Every row comes from one small tree of marks. The marks that hang from a mark follow it in brackets, in alphabetical order. Every link used is in the known rows. Which tree was each row made from?
Known rows:
T(S(C)): [0,17,-3,8,9,-4,3,11,-5,-4,-6,0,12,-6,-2,-2,1,-5,-5,-4,8,-22,-1,-16,2,2,-3,7,-5,5,10,-7,5,13,-8,-17,-8,24,-11,6,16]
H(J(T(S)) K): [-16,1,-12,11,11,-6,-7,1,-16,2,3,5,11,-4,1,-10,-3,9,0,-8,1,2,4,-12,7,7,-3,-8,9,-6,7,-32,3,-10,5,-4,-13,15,-9,3,2]
S(C T(A(K))): [11,22,1,8,9,-5,7,2,1,1,-8,1,20,-6,5,-1,5,-3,-6,7,-9,-23,4,-14,-1,-4,10,15,7,3,12,0,9,-1,-6,-21,10,26,5,3,2]
A(C J(T(E))): [10,-3,-12,-1,4,-5,2,-9,-18,6,0,0,-2,-6,3,-7,4,11,-2,0,4,-16,-5,-8,4,-8,0,6,0,2,2,-3,10,5,-4,-14,-12,3,-6,-6,20]
K(H(J(A T(S)))): [-18,-11,-9,3,6,-7,-1,-6,-7,0,6,1,11,6,2,-3,1,6,-4,-17,15,48,4,-4,4,-1,-6,-5,-2,-6,8,-21,1,-16,-1,9,-17,20,-11,3,1]
J(T): [6,3,-7,12,-1,-7,-1,-12,-12,2,-6,3,11,-4,3,-2,2,-12,-3,-2,-3,-21,1,-9,1,3,-1,-6,-3,0,6,-13,2,-8,0,-6,-9,8,-11,0,8]
J(A(K) T): [9,-3,-11,13,1,-6,-8,-12,3,2,1,4,12,1,1,-8,6,-14,-2,-2,-14,32,8,-7,-2,5,1,-7,1,0,8,-6,-1,-14,1,1,0,6,-12,-3,-5]
H(J K): [-6,8,-14,14,4,-5,-3,1,-13,-3,-6,8,14,-9,4,-6,-4,6,0,0,-5,-23,4,-17,7,10,3,-22,3,1,3,-23,-2,5,5,-7,-7,16,7,3,9]
H(J(T(A))): [-7,-5,-12,12,10,-6,4,-10,-15,1,1,3,16,-1,5,-9,0,0,-2,-3,15,-17,3,-7,6,2,-2,-4,-2,-1,3,-21,5,-15,0,-4,-9,6,3,6,-4]
T(E): [12,8,-8,5,2,-5,2,-5,-10,1,-6,1,9,-4,6,4,1,1,-3,-2,1,-37,-8,-7,7,-6,2,-11,-8,6,7,-4,2,13,0,-8,-11,16,-13,-3,15]
S(T): [1,17,-3,9,-1,-8,6,-4,-10,5,-13,4,13,-9,8,-1,3,-5,-6,3,0,-44,-1,-10,4,-1,8,0,-2,4,10,-8,3,-3,4,-10,-6,27,-4,-2,14]
T(C): [4,4,-8,6,-1,-4,4,10,-10,-3,-9,1,11,-6,1,1,1,-7,-3,-6,0,-25,2,-11,7,7,0,-6,-7,4,5,-4,1,12,1,-9,-11,11,4,-1,3]
K(J(T)): [4,2,-4,18,-1,-8,-3,-18,-6,2,-11,-1,3,-4,3,-2,0,-7,-6,2,-15,-42,-3,-2,7,2,-7,-1,-1,1,4,-13,2,-6,-4,2,-8,10,-3,-2,7]
H(J(A(C) T)): [0,-7,-12,20,2,-5,-2,-6,-10,-3,0,5,9,-3,1,-16,3,-1,-2,-7,17,27,9,-13,6,3,3,-1,-3,-1,0,-16,3,-16,-1,-3,-13,8,-1,-2,10]
T(A(J K) C E S): [-16,-2,-15,-18,21,-1,5,20,-11,4,7,-5,5,2,1,0,3,17,0,-5,-1,0,-1,2,10,-4,-5,12,2,0,7,11,12,20,-1,-15,-5,4,1,2,-11]
A(K): [6,13,-9,16,2,-5,0,-2,1,-2,-7,5,12,-6,4,3,2,-10,-3,5,-16,-8,-1,-10,0,7,4,-12,-1,9,6,0,-1,12,3,-11,3,10,1,0,2]
K(H J(A(C) T(S))): [-5,-13,-2,9,6,-7,-2,-6,-1,3,-1,-7,-9,2,1,2,3,6,-7,-12,-22,44,-3,-1,9,-7,-10,13,-1,-4,4,-7,1,-10,-6,4,-16,16,-9,-4,12]
T(A): [2,5,-10,3,8,-4,3,0,-10,2,-7,0,9,-4,5,-1,1,-6,-3,1,-4,-23,-1,-7,6,1,-2,-5,-11,2,4,-5,1,1,1,-12,-6,11,4,5,3]
H(J(A T(E))): [1,-8,-13,9,3,-5,-2,-14,-11,0,3,2,13,4,4,-14,1,5,0,-9,21,7,3,-5,7,-6,0,-9,-4,-4,6,-20,4,-16,-2,7,-15,13,-18,-5,5]
A(C J K(H)): [4,4,-11,1,1,-5,4,-2,-4,-3,-6,3,-1,-7,4,10,4,8,-6,5,-25,22,-1,-11,-4,3,6,-1,4,5,0,10,4,24,-1,-16,2,4,17,0,14]
A(C K(J(T(E)))): [18,-1,-3,26,3,-5,-7,-14,-1,2,-3,-2,-2,-4,3,-1,5,9,-4,3,-28,-10,-9,-1,7,-9,0,6,9,0,3,1,8,8,-3,-7,-3,1,-7,-11,10]
A(J(T)): [-4,5,-13,-3,0,-7,0,-13,-14,3,-4,4,3,-5,1,-5,2,-5,-4,1,3,-22,2,-7,-1,3,-4,-1,-1,1,4,-9,6,-3,-2,-5,-6,3,1,2,9]
A(J): [-4,12,-15,-2,2,-5,5,-3,-11,-1,-9,4,4,-9,3,-3,1,-3,-3,4,1,-31,1,-10,1,6,-2,-8,-7,5,4,-1,1,13,0,-10,-4,9,6,5,12]
K(J(T(C E S(A)))): [-5,-10,-4,6,5,-5,2,3,-6,5,6,-9,4,1,3,-5,0,12,-6,-13,-3,-76,-5,3,15,-13,-11,25,5,-4,11,-10,13,-5,-6,6,-22,17,-15,-9,4]
H(K(J(T(A(C))))): [6,-4,-7,16,11,-6,-7,-6,-12,4,-5,-2,-4,-8,2,-8,0,8,-4,3,-40,-15,-1,-8,12,1,-4,7,6,-5,-1,-15,4,-10,-1,-10,-5,2,7,-2,6]
T(A(J K) E): [1,4,-16,-9,13,-2,4,-3,-8,2,1,0,6,-1,5,-2,3,9,-1,7,-8,-14,-3,-1,3,-7,0,-2,0,4,4,8,8,16,0,-14,3,3,4,2,-2]
H(K): [7,11,-10,7,2,-6,-3,0,-12,1,-7,5,9,-9,3,-1,-2,-5,-1,2,-23,-24,-1,-17,5,6,3,-19,-1,3,6,-16,-5,4,6,-10,-5,15,1,0,10]

Which tree is each row?
[-6,6,-4,3,8,-7,8,-9,-7,5,0,0,16,1,13,10,1,24,-5,0,-1,-3,-2,-1,5,-15,12,-3,10,-1,9,-7,9,3,2,-3,-2,27,6,-1,-1] => S(T(A(K(H(J))) E))
[11,9,-5,29,4,-5,0,-2,4,-4,-12,1,-1,-10,2,1,2,2,-5,7,-33,-15,-3,-6,7,5,1,1,2,6,1,6,1,19,-1,-13,2,6,12,-5,12] => A(C K(J))
[3,-5,-6,20,-4,-6,-1,-4,4,0,0,-3,9,-2,3,-5,2,-4,-7,-2,-21,-61,3,-3,6,0,-4,14,12,-2,7,-5,8,-4,-2,3,-3,5,7,-7,-6] => S(A(K(J(T(C)))))
[8,2,-5,12,2,-7,-9,-17,-12,5,-3,-3,1,-3,4,-4,-2,10,-3,-1,-33,-47,-8,-4,11,-7,-6,-6,7,-3,5,-21,1,-4,-1,2,-9,12,-14,-8,8] => H(K(J(T(E))))
[9,3,-15,-3,14,-1,4,3,-10,2,2,0,1,-5,5,-2,4,16,-1,7,-12,0,-2,-5,5,-5,3,6,1,3,1,13,9,20,-1,-21,1,-2,9,-1,7] => T(A(C J K) E)
[17,9,-4,14,-3,-6,5,1,0,7,-1,2,14,-8,13,-3,5,13,-5,5,-8,-58,-3,-12,4,-16,17,18,10,2,11,1,13,3,2,-15,-1,29,-2,-13,19] => S(A(C K) T(E))
[6,-3,-10,2,-1,-6,-2,-11,-5,3,-1,2,-2,-5,3,6,6,7,-5,2,-24,31,0,-7,-5,2,3,2,9,2,1,1,7,9,-3,-12,1,1,11,-2,10] => A(C J(T) K(H))
[6,5,-5,11,13,-3,0,-9,1,0,-4,-4,4,0,6,3,1,10,-4,6,-26,-32,-8,5,11,-10,-4,-1,0,3,4,3,3,12,-2,-4,1,7,2,-2,-3] => T(A(K(J)) E)
[-4,-14,-7,-4,5,-6,-5,6,3,2,7,-5,9,7,-1,5,6,-1,-4,-17,-17,72,8,0,1,1,-2,4,5,-6,10,-4,3,-6,-1,5,-10,10,-9,-3,-14] => J(A(K(H)) T(C S))
[8,4,-6,23,12,-3,1,1,2,-2,-9,-1,-2,-8,4,0,3,4,-5,8,-31,-9,-3,-4,10,2,-1,8,1,5,-1,7,3,12,-1,-16,5,1,16,0,3] => T(A(C K(J)))
[-6,0,-15,-12,22,-1,5,11,-19,3,3,-5,-3,-3,3,-6,3,19,-1,-2,8,-9,-6,-4,10,-9,-4,18,-6,2,4,6,11,16,-3,-21,-13,8,-3,2,16] => T(A(C J) E S)
[-3,-3,-11,4,-1,-6,3,-7,-3,-5,-3,3,12,1,5,2,-1,2,-4,-8,7,29,5,-9,3,1,2,-18,-8,2,3,-14,-5,-2,-1,9,-11,22,3,3,9] => K(H(J(A)))
[4,-8,-9,-13,-1,-6,0,-8,-9,4,4,-4,6,2,3,11,4,12,-5,-8,-19,6,-2,1,-1,-5,0,-2,10,-1,6,2,11,11,-5,-2,-6,2,1,-6,-3] => A(J(T(C E)) K(H))
[17,23,4,5,0,-7,7,-3,-8,3,-10,-2,16,-6,6,2,3,6,-6,0,9,-51,-4,-15,3,-15,9,9,2,2,13,-8,9,5,-10,-15,-5,39,-11,-4,21] => S(C T(E))
[-12,6,-9,-10,8,-5,9,10,-9,4,-4,0,11,-6,4,-3,4,7,-5,5,-7,-17,9,-3,4,3,7,16,9,-1,7,9,11,3,1,-15,4,13,19,2,-11] => S(T(A(J K) C))
[11,-12,-9,4,1,-4,-5,-3,0,4,6,-2,13,5,1,-6,6,-3,-1,-11,-12,32,6,-2,5,-5,1,-2,4,-5,8,-1,5,-7,-1,2,-9,4,-14,-11,-9] => J(A(K) T(C E))
[-16,-2,-13,-15,4,-4,7,16,0,-1,7,-2,8,-1,3,8,1,9,-6,-6,-9,-17,4,-5,1,0,-2,14,8,1,10,6,10,19,0,-6,-5,15,12,2,-2] => T(C S(A(J K(H))))
[4,7,-6,17,11,-4,1,-6,4,-1,-8,-2,4,-4,4,2,1,-3,-5,8,-29,-19,-3,0,9,2,-4,0,-1,3,3,3,1,9,-1,-8,5,5,12,3,-6] => T(A(K(J)))
[-6,-9,-8,6,-3,-8,3,-5,-12,0,-1,0,13,-1,3,6,0,5,-5,-14,9,3,4,-8,4,3,0,-8,3,-2,1,-21,6,-3,-2,1,-16,10,6,-1,0] => K(H(J(T(C))))
[-3,2,-9,-4,19,-3,3,6,-13,5,4,-5,8,1,6,-2,0,8,-1,-6,7,-21,-9,0,12,-11,-4,4,-9,1,10,-5,6,7,0,-11,-14,17,-14,4,4] => T(A E S)
[2,0,-4,7,-3,-7,1,-12,4,-2,-10,-4,0,1,4,8,0,-2,-8,-3,-26,9,-2,-3,6,-4,-6,-9,-9,1,5,-3,-8,2,-5,11,-9,21,3,-1,10] => K(H J(A))
[-1,13,-5,1,18,-2,6,14,-8,-1,-2,-3,14,-3,0,-3,1,-1,-4,-3,10,-19,-1,-13,6,-2,-5,13,-7,3,9,-5,6,6,-8,-18,-6,18,-5,11,8] => T(A S(C))
[19,-11,-6,5,8,-5,-2,-13,-7,7,4,-5,4,2,7,12,6,14,-4,-4,-27,31,-8,0,2,-12,5,2,5,-2,3,-1,10,2,-3,-11,-4,4,-2,-6,5] => J(T(A(C K(H)) E))
[-3,-7,-13,-12,1,-5,3,-3,-18,6,2,-3,4,-1,1,-4,3,8,-3,-8,6,-32,2,-4,5,-4,-4,5,1,-1,4,-4,11,4,-4,-6,-15,1,-5,-5,4] => A(J(T(C E)))
[9,2,-5,5,11,-3,-7,0,5,3,9,-4,15,6,-2,-10,6,2,-2,-10,-2,41,2,-7,0,-9,-1,10,6,-4,13,-3,7,-6,-9,-6,-4,19,-27,-3,3] => J(A(K) T(E S(C)))
[-12,-11,-6,-1,7,-7,1,2,-17,4,7,-6,10,5,3,7,-1,21,-3,-21,20,9,-1,0,8,-10,-5,1,7,-6,8,-19,11,3,-3,2,-26,19,-11,-3,1] => K(H(J(T(C E S))))
[-1,-6,-13,-20,9,-3,6,4,-9,3,3,-6,5,2,5,12,2,18,-3,-4,-18,8,-1,1,3,-8,1,0,2,0,3,11,9,21,-4,-9,-3,5,13,1,-8] => T(A(J K(H)) C E)
[8,0,-9,15,4,-4,-6,2,-2,-4,-8,0,-4,-9,1,-12,-1,5,-4,1,-39,10,4,-15,13,4,-2,-3,-1,-1,1,-8,-8,1,1,-3,-6,12,5,-6,16] => H(K(J(A(C))))
[-3,3,-3,-1,6,-6,10,10,-12,5,-7,-2,14,-4,6,0,3,2,-5,-3,3,-39,5,-8,10,-1,5,11,-2,-1,9,-4,8,-6,1,-12,-9,24,7,0,-2] => S(T(A C))
[-6,-7,-14,9,3,-6,-9,-9,-10,-1,2,6,14,-1,2,-17,-1,-1,0,-7,-4,26,12,-15,5,7,0,-17,4,-5,4,-29,-3,-22,4,6,-8,13,-4,-1,1] => H(J(A T) K)
[-19,1,-15,-13,5,-3,10,21,-11,0,4,-2,6,-5,2,-8,-1,4,-4,-5,17,-61,5,-10,7,2,-7,19,-2,2,9,0,10,10,-1,-8,-14,15,5,3,7] => T(C S(A(J)))
